Below is a small trained network, with its code and all its weights. Each question gives an input and a target symbol and asks what happens when units are switched off, that is, made to give their printed mean instead of their output.

import numpy as np


def w(rows, s, z=0):
    codes = np.array(rows[::2]) - 128.0
    scale = np.full(codes.shape[1], s)
    scale[-1] = z or s
    return codes * scale


def f(y):
    return np.maximum(y, 0)


def softmax(a):
    e = np.exp(a - a.max(-1, keepdims=True))
    return e / e.sum(-1, keepdims=True)


def log_softmax(a):
    a = a - a.max(-1, keepdims=True)
    return a - np.log(np.exp(a).sum(-1, keepdims=True))


def net(x, mask):
    ids = ['αβγδεζηλμξσφψω'.index(c) for c in x.split()]
    T = len(ids)
    res = E[ids] + P[:T]
    r = res
    for j in range(2):
        rows = slice(2 * j, 2 * j + 2)
        q, k, v = (r @ M[0][rows].T for M in (Q, K, V))
        z = softmax(np.where(np.tri(T) > 0, q @ k.T / 2**0.5, -1e9)) @ v
        o = O[0][rows]
        res = res + np.where(mask[j], z, o[:, -1]) @ o[:, :-1]
    y = f(res @ A[0][:, :-1].T + A[0][:, -1])
    res = res + np.where(mask[2:10], y, B[0][:, -1]) @ B[0][:, :-1]
    return log_softmax(res[-1] @ U[:, :-1].T + U[:, -1])


Q, K, V, O, A, B = {}, {}, {}, {}, {}, {}
E = w([
[71,175,120],'α',
[101,91,148],'β',
[80,178,114],'γ',
[8,152,142],'δ',
[92,219,222],'ε',
[44,191,186],'ζ',
[220,126,239],'η',
[7,46,118],'λ',
[144,254,162],'μ',
[26,131,47],'ξ',
[112,241,76],'σ',
[150,64,67],'φ',
[11,197,134],'ψ',
[111,82,111],'ω',
],0.014)
P = w([
[22,190,2],'0',
[58,184,37],'1',
[63,173,51],'2',
[65,147,78],'3',
[83,150,88],'4',
[75,136,96],'5',
[96,118,123],'6',
[113,103,141],'7',
[116,84,138],'8',
[122,109,144],'9',
[87,134,131],'10',
[121,100,142],'11',
[109,70,144],'12',
],0.0034)
Q[0] = w([
[57,124,169],'H1',
[238,91,12],'H1',
[130,97,101],'H2',
[171,80,91],'H2',
],0.011)
K[0] = w([
[216,181,192],'H1',
[63,131,2],'H1',
[123,68,151],'H2',
[132,70,73],'H2',
],0.0081)
V[0] = w([
[241,79,145],'H1',
[54,250,175],'H1',
[42,190,51],'H2',
[254,120,174],'H2',
],0.0074)
O[0] = w([
[225,55,8,38],'H1',
[137,191,110,250],'H1',
[135,171,1,254],'H2',
[243,183,231,8],'H2',
],0.0052,0.0075)
A[0] = w([
[60,179,122,101],'N1',
[130,24,162,169],'N2',
[32,157,123,117],'N3',
[142,79,26,144],'N4',
[158,115,53,199],'N5',
[230,135,254,255],'N6',
[103,60,90,127],'N7',
[84,166,32,143],'N8',
],0.0097,0.007)
B[0] = w([
[206,65,164,212],'N1',
[176,149,60,135],'N2',
[209,74,147,233],'N3',
[99,152,183,163],'N4',
[73,254,178,165],'N5',
[53,147,107,141],'N6',
[117,132,228,152],'N7',
[117,111,75,248],'N8',
],0.0087,0.017)
U = w([
[39,197,157,186],'α',
[49,84,44,86],'β',
[187,190,171,207],'γ',
[194,69,94,37],'δ',
[114,53,191,74],'ε',
[111,103,142,146],'ζ',
[144,106,74,84],'η',
[134,172,26,30],'λ',
[134,141,158,2],'μ',
[228,92,195,154],'ξ',
[79,135,134,139],'σ',
[124,127,46,217],'φ',
[208,149,253,134],'ψ',
[182,50,127,60],'ω',
],0.013,0.0053)

Each question gives the input, a string of symbols that net reads in full, and the target symbol t.
The units are the heads (2 rows each of Q, K, V and O) and the neurons (one row each of A and B). Each row of codes is followed by its name. A weight is (code - 128) times the scale printed after its matrix; where a second scale follows, it is the last column's (O, A, B and U).
mask holds one flag per unit, heads first, then neurons. A switched-off unit (its flag False) gives its mean, the last column of its rows in O or B, instead of its output. The means were averaged over made-up inputs and are rounded, as every weight is.
A unit's drop is (log p(t) with every unit on - log p(t) with that unit switched off) / (log p(t) with every unit on - log p(t) with every unit switched off).
The circuit of an input: a set's keep is (log p(t) with only the set's units on - log p(t) with every unit switched off) / (log p(t) with every unit on - log p(t) with every unit switched off). Starting from all 10 units, units are removed one at a time, each time the one whose removal leaves the highest keep (on an exact tie, the one counted first), for as long as the keep stays at least 0.8.
circuit, biggest first: the units of the circuit, biggest drop first
k most important neurons: the k neurons with the biggest drops, biggest first
which heads matter: for each layer, one digit per head in row order, 1 if its drop is at least 0.15 and else 0, layers parted by /
drop when u is switched off: that unit's drop, to one decimal
input γ γ ξ λ, target ε: circuit, biggest first -> [N7 N3]
input δ σ ζ η, target α: circuit, biggest first -> [N3 N1]
input γ α η ξ β, target α: 3 most important neurons -> [N1 N3 N5]
input η γ φ λ μ, target α: which heads matter -> 11
input ξ ε ε ζ, target ξ: which heads matter -> 00
input μ ω λ λ σ ω α ξ ξ α γ ξ φ, target α: circuit, biggest first -> [N1 N3 N5]
input σ η λ α β γ γ ξ, target α: which heads matter -> 10
input δ γ ω λ γ η ξ γ, target α: 4 most important neurons -> [N5 N3 N1 N4]
input ζ β μ ω σ ω ψ σ γ η ξ, target α: 4 most important neurons -> [N5 N4 N7 N1]
input δ ζ ψ γ λ σ α η γ δ α μ α, target α: most important neuron -> [N5]
input ψ ψ ε δ ξ λ, target ε: 4 most important neurons -> [N7 N3 N1 N4]
input ω σ μ ξ η ξ φ β λ, target α: 4 most important neurons -> [N1 N7 N5 N4]
input ψ λ η δ φ, target α: drop when N3 is switched off -> 0.2
input β γ β γ ξ γ γ η λ, target α: drop when N5 is switched off -> 0.4
input ε ξ φ ζ, target ξ: drop when N3 is switched off -> 0.3
input σ ξ η ξ β η λ σ γ ω ξ δ η, target α: drop when N1 is switched off -> 0.3
